Here is a tiny trained network, its code and every weight. The questions are about switching its units off for an input and a target symbol, where a switched-off unit gives its printed mean instead of its output.

import numpy as np


def w(rows, s, z=0):
    codes = np.array(rows[::2]) - 128.0
    scale = np.full(codes.shape[1], s)
    scale[-1] = z or s
    return codes * scale


def norm(h):
    return h / np.sqrt((h * h).mean(-1, keepdims=True) + 1e-5)


def f(y):
    return y / 2 * (1 + np.tanh(0.7978845608 * (y + 0.044715 * y**3)))


def softmax(a):
    e = np.exp(a - a.max(-1, keepdims=True))
    return e / e.sum(-1, keepdims=True)


def log_softmax(a):
    a = a - a.max(-1, keepdims=True)
    return a - np.log(np.exp(a).sum(-1, keepdims=True))


def net(x, mask):
    ids = ['ΓΠΣδθλμξψ'.index(c) for c in x.split()]
    T = len(ids)
    res = E[ids] + P[:T]
    r = norm(res)
    for j in range(3):
        rows = slice(2 * j, 2 * j + 2)
        q, k, v = (r @ M[0][rows].T for M in (Q, K, V))
        z = softmax(np.where(np.tri(T) > 0, q @ k.T / 2**0.5, -1e9)) @ v
        o = O[0][rows]
        res = res + np.where(mask[j], z, o[:, -1]) @ o[:, :-1]
    y = f(norm(res) @ A[0][:, :-1].T + A[0][:, -1])
    res = res + np.where(mask[3:11], y, B[0][:, -1]) @ B[0][:, :-1]
    return log_softmax(norm(res)[-1] @ U[:, :-1].T + U[:, -1])


Q, K, V, O, A, B = {}, {}, {}, {}, {}, {}
E = w([
[131,145,166,162],'Γ',
[95,160,48,116],'Π',
[69,119,166,89],'Σ',
[192,223,31,138],'δ',
[135,160,221,179],'θ',
[53,70,149,237],'λ',
[7,202,210,17],'μ',
[78,172,239,157],'ξ',
[153,83,111,106],'ψ',
],0.016)
P = w([
[81,96,217,2],'0',
[176,157,236,152],'1',
[119,108,201,110],'2',
[62,79,152,88],'3',
[87,87,128,101],'4',
[171,129,154,189],'5',
[133,115,123,136],'6',
[140,84,138,187],'7',
[134,84,132,195],'8',
[114,75,99,177],'9',
],0.0092)
Q[0] = w([
[145,142,44,148],'head 1',
[138,138,67,126],'head 1',
[85,135,83,229],'head 2',
[149,70,2,166],'head 2',
[100,195,101,167],'head 3',
[108,114,47,132],'head 3',
],0.015)
K[0] = w([
[115,189,145,101],'head 1',
[126,174,155,101],'head 1',
[153,87,75,248],'head 2',
[182,29,46,163],'head 2',
[57,76,118,151],'head 3',
[134,71,90,180],'head 3',
],0.016)
V[0] = w([
[135,141,193,46],'head 1',
[47,254,152,157],'head 1',
[34,123,108,156],'head 2',
[144,22,139,112],'head 2',
[79,156,123,193],'head 3',
[146,62,114,212],'head 3',
],0.022)
O[0] = w([
[178,190,95,14,179],'head 1',
[181,3,159,59,237],'head 1',
[126,184,245,63,255],'head 2',
[183,233,44,198,157],'head 2',
[148,55,190,130,194],'head 3',
[150,143,164,244,50],'head 3',
],0.012,0.0073)
A[0] = w([
[164,221,40,190,233],'neuron 1',
[101,202,215,25,139],'neuron 2',
[183,98,50,148,254],'neuron 3',
[6,103,137,113,243],'neuron 4',
[124,133,121,93,65],'neuron 5',
[158,106,106,63,62],'neuron 6',
[119,52,168,68,231],'neuron 7',
[168,105,157,188,229],'neuron 8',
],0.016,0.0022)
B[0] = w([
[129,251,196,116,159],'neuron 1',
[210,176,54,86,248],'neuron 2',
[92,174,132,92,140],'neuron 3',
[163,171,190,149,186],'neuron 4',
[131,124,115,146,139],'neuron 5',
[121,90,96,135,169],'neuron 6',
[155,50,160,91,244],'neuron 7',
[95,112,184,125,174],'neuron 8',
],0.025,0.014)
U = w([
[131,163,173,66,193],'Γ',
[112,139,170,130,159],'Π',
[225,104,166,253,177],'Σ',
[118,126,124,174,66],'δ',
[95,133,104,131,25],'θ',
[183,94,76,225,116],'λ',
[65,203,120,143,155],'μ',
[170,116,149,155,4],'ξ',
[86,101,94,147,107],'ψ',
],0.011,0.0033)

Each question gives the input, a string of symbols that net reads in full, and the target symbol t.
The units are the heads (2 rows each of Q, K, V and O) and the neurons (one row each of A and B). Each row of codes is followed by its name. A weight is (code - 128) times the scale printed after its matrix; where a second scale follows, it is the last column's (O, A, B and U).
mask holds one flag per unit, heads first, then neurons. A switched-off unit (its flag False) gives its mean, the last column of its rows in O or B, instead of its output. The means were averaged over made-up inputs and are rounded, as every weight is.
A unit's drop is (log p(t) with every unit on - log p(t) with that unit switched off) / (log p(t) with every unit on - log p(t) with every unit switched off).
The circuit of an input: a set's keep is (log p(t) with only the set's units on - log p(t) with every unit switched off) / (log p(t) with every unit on - log p(t) with every unit switched off). Starting from all 11 units, units are removed one at a time, each time the one whose removal leaves the highest keep (on an exact tie, the one counted first), for as long as the keep stays at least 0.8.
units of the circuit, in order: the units of the circuit, biggest drop first
which heads matter: for each layer, one digit per head in row order, 1 if its drop is at least 0.15 and else 0, layers parted by /
drop when u is switched off: that unit's drop, to one decimal
input θ ψ Σ, target μ: units of the circuit, in order => head 1; neuron 7
input θ ψ λ Σ θ, target Σ: units of the circuit, in order => head 1; head 2; neuron 4
input λ δ ψ Γ δ θ ψ ψ θ Σ, target μ: units of the circuit, in order => head 1
input μ Σ λ λ θ Γ ψ θ, target μ: units of the circuit, in order => head 1; neuron 7
input Γ δ λ θ, target Σ: units of the circuit, in order => head 1; head 2
input Γ θ λ λ λ, target Σ: which heads matter => 001
input θ Σ θ Π δ Σ ξ ψ, target μ: which heads matter => 010
input Σ Σ ξ Σ θ δ λ Σ Σ, target Σ: units of the circuit, in order => head 1; neuron 4
input Π ξ μ Π θ Π μ ψ λ, target μ: which heads matter => 010
input λ δ λ δ δ Γ Γ λ λ Π, target Σ: which heads matter => 001
input λ λ μ δ δ δ Σ λ λ Σ, target Σ: which heads matter => 100
input Γ Σ λ θ λ ψ λ Π, target μ: units of the circuit, in order => head 2; neuron 3; neuron 2
input Γ μ λ μ ψ λ ψ θ ψ Γ, target μ: drop when neuron 4 is switched off => 0.0
input δ δ ψ θ Π, target μ: drop when head 2 is switched off => 1.0
input λ Σ Σ Σ ψ ξ ψ λ ξ, target μ: drop when neuron 5 is switched off => 0.0
